Below are the code and all the weights of a small trained network. Each question names an input and a target symbol and asks about switching units off, where a switched-off unit gives its printed mean instead of its output.

import numpy as np


def w(rows, s, z=0):
    codes = np.array(rows[::2]) - 128.0
    scale = np.full(codes.shape[1], s)
    scale[-1] = z or s
    return codes * scale


def norm(h):
    return h / np.sqrt((h * h).mean(-1, keepdims=True) + 1e-5)


def f(y):
    return np.maximum(y, 0)


def softmax(a):
    e = np.exp(a - a.max(-1, keepdims=True))
    return e / e.sum(-1, keepdims=True)


def log_softmax(a):
    a = a - a.max(-1, keepdims=True)
    return a - np.log(np.exp(a).sum(-1, keepdims=True))


def net(x, mask):
    ids = ['ΔΘΠΣΩβλτφψ'.index(c) for c in x.split()]
    T = len(ids)
    res = E[ids] + P[:T]
    r = norm(res)
    for j in range(3):
        rows = slice(2 * j, 2 * j + 2)
        q, k, v = (r @ M[0][rows].T for M in (Q, K, V))
        z = softmax(np.where(np.tri(T) > 0, q @ k.T / 2**0.5, -1e9)) @ v
        o = O[0][rows]
        res = res + np.where(mask[j], z, o[:, -1]) @ o[:, :-1]
    y = f(norm(res) @ A[0][:, :-1].T + A[0][:, -1])
    res = res + np.where(mask[3:15], y, B[0][:, -1]) @ B[0][:, :-1]
    return log_softmax(norm(res)[-1] @ U[:, :-1].T + U[:, -1])


Q, K, V, O, A, B = {}, {}, {}, {}, {}, {}
E = w([
[108,119,116,168,137],'Δ',
[73,109,155,134,100],'Θ',
[198,113,144,129,165],'Π',
[175,146,109,86,139],'Σ',
[123,134,177,96,168],'Ω',
[171,79,135,137,116],'β',
[145,150,108,111,127],'λ',
[119,178,83,81,127],'τ',
[108,164,252,142,209],'φ',
[137,148,93,58,130],'ψ',
],0.031)
P = w([
[116,174,152,164,66],'0',
[118,146,106,148,44],'1',
[80,124,135,124,175],'2',
[120,152,115,114,16],'3',
[59,116,138,142,175],'4',
[126,146,122,72,2],'5',
[61,105,141,154,183],'6',
],0.0089)
Q[0] = w([
[138,162,74,96,191],'H0',
[111,87,125,163,128],'H0',
[167,176,43,178,92],'H1',
[158,120,121,108,4],'H1',
[137,119,122,95,38],'H2',
[95,115,129,108,195],'H2',
],0.015)
K[0] = w([
[117,177,94,76,195],'H0',
[119,80,106,154,101],'H0',
[220,106,96,145,83],'H1',
[182,80,121,140,119],'H1',
[99,154,157,135,141],'H2',
[145,85,2,109,119],'H2',
],0.014)
V[0] = w([
[117,101,235,122,56],'H0',
[93,106,107,152,150],'H0',
[173,118,89,101,197],'H1',
[118,254,81,161,213],'H1',
[108,238,191,118,158],'H2',
[105,188,83,175,76],'H2',
],0.0087)
O[0] = w([
[2,83,142,52,238,108],'H0',
[60,214,134,41,140,85],'H0',
[152,171,93,176,77,115],'H1',
[192,130,61,55,227,145],'H1',
[86,166,211,95,133,253],'H2',
[122,146,81,245,69,138],'H2',
],0.0079,0.0032)
A[0] = w([
[87,75,145,80,143,46],'N0',
[115,98,116,117,11,110],'N1',
[144,107,153,73,125,161],'N2',
[64,167,145,105,145,116],'N3',
[221,110,125,88,104,197],'N4',
[89,159,88,79,169,106],'N5',
[71,145,102,163,77,92],'N6',
[68,102,38,253,157,9],'N7',
[106,72,198,120,129,169],'N8',
[163,66,144,85,98,146],'N9',
[154,160,115,127,133,252],'N10',
[110,43,51,118,118,121],'N11',
],0.012,0.0029)
B[0] = w([
[211,134,120,219,105,188],'N0',
[65,113,110,251,187,186],'N1',
[49,101,177,85,39,205],'N2',
[234,67,134,70,83,212],'N3',
[98,25,157,111,190,255],'N4',
[95,109,168,108,91,201],'N5',
[100,98,185,51,220,169],'N6',
[131,116,73,13,176,182],'N7',
[98,191,5,101,92,225],'N8',
[146,123,2,132,102,180],'N9',
[98,169,230,163,124,208],'N10',
[78,136,50,94,152,154],'N11',
],0.007,0.0069)
U = w([
[102,180,73,124,201,3],'Δ',
[87,165,167,176,167,157],'Θ',
[192,111,133,139,140,12],'Π',
[179,179,121,182,111,253],'Σ',
[143,133,138,87,69,166],'Ω',
[75,104,167,201,94,178],'β',
[147,114,136,182,157,214],'λ',
[134,247,93,141,127,85],'τ',
[123,179,191,114,147,110],'φ',
[141,131,27,157,90,56],'ψ',
],0.015,0.0029)

Each question gives the input, a string of symbols that net reads in full, and the target symbol t.
The units are the heads (2 rows each of Q, K, V and O) and the neurons (one row each of A and B). Each row of codes is followed by its name. A weight is (code - 128) times the scale printed after its matrix; where a second scale follows, it is the last column's (O, A, B and U).
mask holds one flag per unit, heads first, then neurons. A switched-off unit (its flag False) gives its mean, the last column of its rows in O or B, instead of its output. The means were averaged over made-up inputs and are rounded, as every weight is.
A unit's drop is (log p(t) with every unit on - log p(t) with that unit switched off) / (log p(t) with every unit on - log p(t) with every unit switched off).
The circuit of an input: a set's keep is (log p(t) with only the set's units on - log p(t) with every unit switched off) / (log p(t) with every unit on - log p(t) with every unit switched off). Starting from the 12 units with the biggest drops (on a tie, the unit counted first), units are removed one at a time, each time the one whose removal leaves the highest keep (on an exact tie, the one counted first), for as long as the keep stays at least 0.8.
circuit, biggest first: the units of the circuit, biggest drop first
most important unit: the unit with the biggest drop
k most important neurons: the k neurons with the biggest drops, biggest first
heads that matter: for each layer, one digit per head in row order, 1 if its drop is at least 0.15 and else 0, layers parted by /
drop of u: that unit's drop, to one decimal
input Δ ψ ψ β Δ Π, target β: most important unit => H1
input Δ Σ τ, target τ: heads that matter => 100
input ψ Ω Ω Π, target Ω: 3 most important neurons => [N2 N9 N8]
input ψ Θ β, target ψ: circuit, biggest first => [N8 N9]
input ψ λ Σ Σ, target Σ: circuit, biggest first => [H0 N1]
input ψ ψ Π ψ, target ψ: circuit, biggest first => [H0 N1]
input Ω Δ Ω, target Δ: heads that matter => 001
input Σ Ω ψ β Σ ψ, target β: heads that matter => 110
input Π ψ β ψ, target β: heads that matter => 010
input ψ Δ ψ Θ φ Σ Σ, target Π: 2 most important neurons => [N4 N1]
input ψ ψ Π ψ β λ, target β: circuit, biggest first => [H1 N1]
input Σ τ λ ψ ψ Σ, target Σ: circuit, biggest first => [H0 N1 N7]
input Δ Θ τ ψ ψ ψ, target ψ: heads that matter => 101
input λ ψ ψ λ Δ, target Δ: most important unit => N7
input Δ Ω ψ β Ω Π, target Ω: 2 most important neurons => [N8 N9]
input Δ φ Π Δ, target φ: drop of H2 => 0.4
input λ Ω Ω Δ, target Ω: drop of N7 => 0.0
input Σ Ω Σ β τ, target τ: drop of H0 => 1.1
